[ 4.68 -6.84 -2.88  8.11] : <115>
[-1.50  0.25  2.83  6.11] : <105>
[ 4.68 -6.84 -2.88  2.67] : <144>
q: [ 4.68 -6.84 -2.88  2.67] | <144>
q: [ 4.68 -6.83 -2.89  8.12] | <115>

[-4.99 -5.32  0.52  5.38  5.44  1.80  4.86 -4.99 -0.17  6.75 -6.17 -5.50
 -5.49  4.90]  <94>
[-4.07 -5.32  0.52  5.38  5.44  1.80  4.86 -4.99 -0.17  6.75 -6.17 -5.50
 -5.49  4.90]  <115>
[-4.99 -5.32  0.52  5.38  5.44  1.80  4.86 -4.99 -0.17  6.75 -6.17 -5.50
  8.17  4.90]  <88>
q: [-4.98 -5.32  0.52  5.37  5.45  1.81  4.86 -4.98 -0.16  6.75 -6.16 -5.50
 -5.50  4.90] | <94>
q: [-4.97 -5.32  0.53  5.39  5.42  1.80  4.86 -4.99 -0.16  6.74 -6.18 -5.49
  8.18  4.89] | <88>

[ 0.07  1.02 -0.18  0.07  0.35  0.15 -0.09 -0.25  0.08  0.38  0.55 -0.79
 -0.37 -0.03  0.46  0.10 -0.49  0.96 -1.03  0.13 -0.79  0.50 -0.25  0.07
  0.63] = <144>
[ 0.01  0.35  0.12 -0.21 -0.55  0.38  0.23  0.36 -0.29 -0.06 -0.01 -0.20
  0.28 -0.04  0.07 -0.12 -0.22 -0.11  0.23 -0.72  0.39 -0.13  0.36  0.17
  0.12] = <56>
[-0.46  0.29  0.09  0.04  0.41  0.47  1.66 -0.32 -0.18 -0.31 -0.80 -0.90
  0.45 -0.88  0.19 -0.33 -0.04  0.56  0.43  0.20  0.07 -0.13 -0.05  0.02
 -0.74] = <115>
[-0.38  0.23  0.25 -0.48  0.09  0.28  0.39 -0.35 -0.05 -0.25 -0.09 -0.82
  0.60  0.12 -0.09  0.15  0.12 -0.12 -0.29  0.04 -0.26 -0.01 -0.22 -0.13
  0.02] = <41>
[ 0.00  1.08 -0.08 -0.06 -0.32  0.23  0.66  0.21 -0.04 -0.32  0.81  0.70
 -0.63  1.72  1.12  0.36 -0.07 -0.27 -0.57 -0.29 -1.06 -0.67 -0.31  0.20
  0.43] = <105>
[-0.07  0.07  0.39  1.00 -0.43  0.31  0.30  0.01  0.66 -0.12  0.58  1.16
  1.46  0.09  0.91  0.48 -0.47 -0.05 -0.29  0.34 -0.21  0.10 -0.24  0.43
  0.74] = <126>
[-0.94  0.16  0.56 -0.25 -0.61  0.23 -1.57  0.45 -0.29  0.51 -0.59  0.50
 -0.51 -0.22 -0.60  0.49 -0.56  0.01  0.82 -0.05 -0.01  0.08 -0.54 -0.38
  0.71] = <42>
[-0.22 -0.34  0.12  0.24 -0.09  0.18  0.37  0.08 -0.04  0.18  0.24 -0.17
  0.06  0.79  0.45  0.04 -0.15 -0.03  0.32 -0.11  0.40 -0.59 -0.14  0.31
 -0.15] = <195>
[-1.09 -0.65  0.28  0.28 -0.17 -0.29  0.53 -0.42  0.68  0.90  0.21 -0.35
  0.72  0.25 -0.22 -0.34 -0.31  1.67 -0.43  0.09 -0.01 -0.29 -0.35 -0.16
 -0.32] = <7>
[-0.85 -5.79 -0.36 -6.62 -6.73 -3.01 -3.15  2.06  0.99  3.11 -0.92 -4.20
 -8.53 -1.57  1.16  0.03 -1.74  4.62 -6.93  1.61  0.62 -0.49 -4.19 -1.26
 -2.58] = <48>
[-0.11  0.42  0.21  0.42  0.50  0.49  0.22 -0.12  0.71  0.86 -0.25  0.04
 -0.36  0.65 -0.27 -0.55 -0.28  0.10  0.26 -0.49  0.60  0.06  0.46  0.70
  0.33] = <88>
q: [-0.39  0.25  0.25 -0.47  0.10  0.30  0.40 -0.35 -0.04 -0.24 -0.09 -0.82
  0.60  0.11 -0.10  0.15  0.11 -0.11 -0.29  0.02 -0.26 -0.01 -0.23 -0.13
  0.02] | <41>
q: [-0.85 -5.79 -0.36 -6.63 -6.72 -3.02 -3.17  2.06  1.00  3.11 -0.94 -4.18
 -8.52 -1.56  1.14  0.04 -1.75  4.62 -6.91  1.63  0.63 -0.48 -4.19 -1.26
 -2.57] | <48>
q: [-1.08 -0.66  0.30  0.27 -0.16 -0.31  0.53 -0.41  0.67  0.88  0.21 -0.34
  0.71  0.26 -0.22 -0.33 -0.32  1.66 -0.44  0.10 -0.01 -0.31 -0.36 -0.17
 -0.33] | <7>

[ 5.25 -5.52 -2.02  5.07  3.09  1.87  8.45  4.80 -1.80 -2.79]  <195>
[ 1.79 -6.74 -2.97  1.98  1.81 -1.52  5.70  7.70 -2.25 -0.75]  <42>
[ 3.67 -4.05 -3.88  3.23 -0.95  0.16  8.05  9.51 -4.72 -3.70]  <115>
[ 2.82 -4.81 -3.84  2.62 -0.26 -0.68  7.01  9.28 -4.02 -2.51]  <94>
[ 5.82 -4.92 -1.78  5.69  2.98  2.45  8.56  4.49 -1.73 -3.00]  <88>
[ 3.13 -6.98 -2.65  3.11  3.09 -0.20  7.55  6.10 -1.97 -1.92]  <105>
[ 3.67 -4.05 -3.88  3.23 -0.95  0.16  8.05  9.51 -4.71 -3.60]  <56>
[ 1.88 -6.86 -2.94  2.02  2.01 -1.46  5.82  7.54 -2.25 -0.86]  <48>
[ 1.81 -6.75 -2.95  2.01  1.91 -1.50  5.74  7.61 -2.21 -0.80]  <41>
q: [ 3.67 -4.05 -3.88  3.23 -0.96  0.17  8.04  9.51 -4.71 -3.60] | <56>
q: [ 2.83 -4.81 -3.84  2.63 -0.26 -0.67  7.02  9.28 -4.02 -2.49] | <94>

[ 4.00  5.69  0.36  1.70 -3.95  2.41  0.96  5.41]  <41>
[-3.64 -5.94  5.03 -4.13  0.24 -5.59  3.58  4.72]  <115>
[-1.32 -1.90  0.39  5.73 -0.17  0.23  2.98  0.60]  <94>
[ 5.16 -7.52 -0.32 -3.93 -2.80  8.17  2.49 -2.28]  <195>
[-1.32 -1.90  0.39  5.73 -0.17  0.23  2.98  0.64]  <126>
[-1.45 -6.26 -0.28  3.12 -2.74  3.67  1.30 -0.31]  <42>
q: [-1.32 -1.90  0.39  5.73 -0.17  0.23  2.98  0.64] | <126>
q: [-3.65 -5.93  5.01 -4.13  0.23 -5.60  3.58  4.71] | <115>

[ 9.12  2.29 -7.93  6.39  6.83 -7.71  5.66  7.06  3.68  9.22 -2.90  3.29
  7.73  8.28 -3.06  3.92 -2.65 -8.49  1.56 -1.74]  <126>
[ 9.12  2.29 -7.93  6.39  6.83 -7.71  5.66  7.06  3.68  9.22 -2.90  3.29
  7.73  8.28 -3.06  3.92 -2.65  2.91  1.56 -1.74]  <105>
[ 6.44  9.47 -2.40 -8.31  5.12  4.03  2.52 -2.46 -3.50 -8.88 -6.61  6.28
 -0.84 -4.35 -5.91  9.49 -8.99 -7.66 -5.19 -6.83]  <144>
q: [ 6.45  9.47 -2.40 -8.31  5.13  4.02  2.52 -2.47 -3.51 -8.88 -6.60  6.28
 -0.84 -4.37 -5.91  9.47 -9.00 -7.66 -5.19 -6.82] | <144>
q: [ 9.13  2.30 -7.92  6.39  6.82 -7.71  5.65  7.05  3.69  9.22 -2.90  3.29
  7.74  8.29 -3.07  3.92 -2.64 -8.50  1.56 -1.73] | <126>

[ 0.61  1.55  4.74 -1.77  1.57 -0.74  2.25 -1.57  1.66  3.00  5.16 -2.03
 -1.12 -1.01  0.69  0.60  1.80 -0.85 -2.35  0.22 -1.08  2.11 -3.32  1.63] -> <195>
[-3.38  3.44  3.50  4.36 -1.94  2.08 -2.67  0.03  3.03  1.94  3.57 -1.13
 -4.44 -5.12 -4.66 -2.86 -0.14 -0.99  4.04  1.89  2.92 -1.21  1.37  7.38] -> <56>
[ 0.35  0.81  1.96  0.50  2.11 -2.47  0.66 -3.30 -0.43  2.52  1.06 -0.76
 -1.52  0.38  1.82  0.29  2.30 -0.02 -0.43 -2.92 -0.13  1.12  0.91  2.37] -> <126>
q: [ 0.36  0.80  1.96  0.51  2.11 -2.47  0.67 -3.30 -0.44  2.53  1.07 -0.76
 -1.52  0.37  1.83  0.28  2.31 -0.01 -0.44 -2.93 -0.13  1.12  0.91  2.37] | <126>
q: [ 0.62  1.57  4.75 -1.74  1.57 -0.73  2.25 -1.59  1.70  2.99  5.16 -2.03
 -1.15 -0.99  0.67  0.59  1.80 -0.87 -2.34  0.21 -1.09  2.12 -3.31  1.63] | <195>

[-4.07 -6.33 -4.81  2.38  1.75 -9.92  1.41 -6.01  6.68  5.42  0.34 -2.89
  4.50 -4.07] = <41>
[-1.86 -1.67  3.09 -6.54 -4.40  2.44 -2.84  0.60  3.35  1.90 -1.64  4.70
  5.72  1.27] = <115>
[-4.07 -6.33 -4.81  2.38  1.75 -9.92 -0.84 -6.01  6.68  5.42  0.34 -2.89
  4.50 -4.07] = <88>
[-1.86 -1.67  3.09 -6.54 -4.40  2.44 -2.84  0.60  6.50  0.77 -1.60  0.96
  6.43 -7.73] = <126>
q: [-1.86 -1.67  3.08 -6.53 -4.39  2.44 -2.84  0.61  6.50  0.77 -1.60  0.96
  6.43 -7.73] | <126>
q: [-1.86 -1.67  3.10 -6.55 -4.39  2.44 -2.84  0.60  3.35  1.90 -1.64  4.70
  5.72  1.27] | <115>

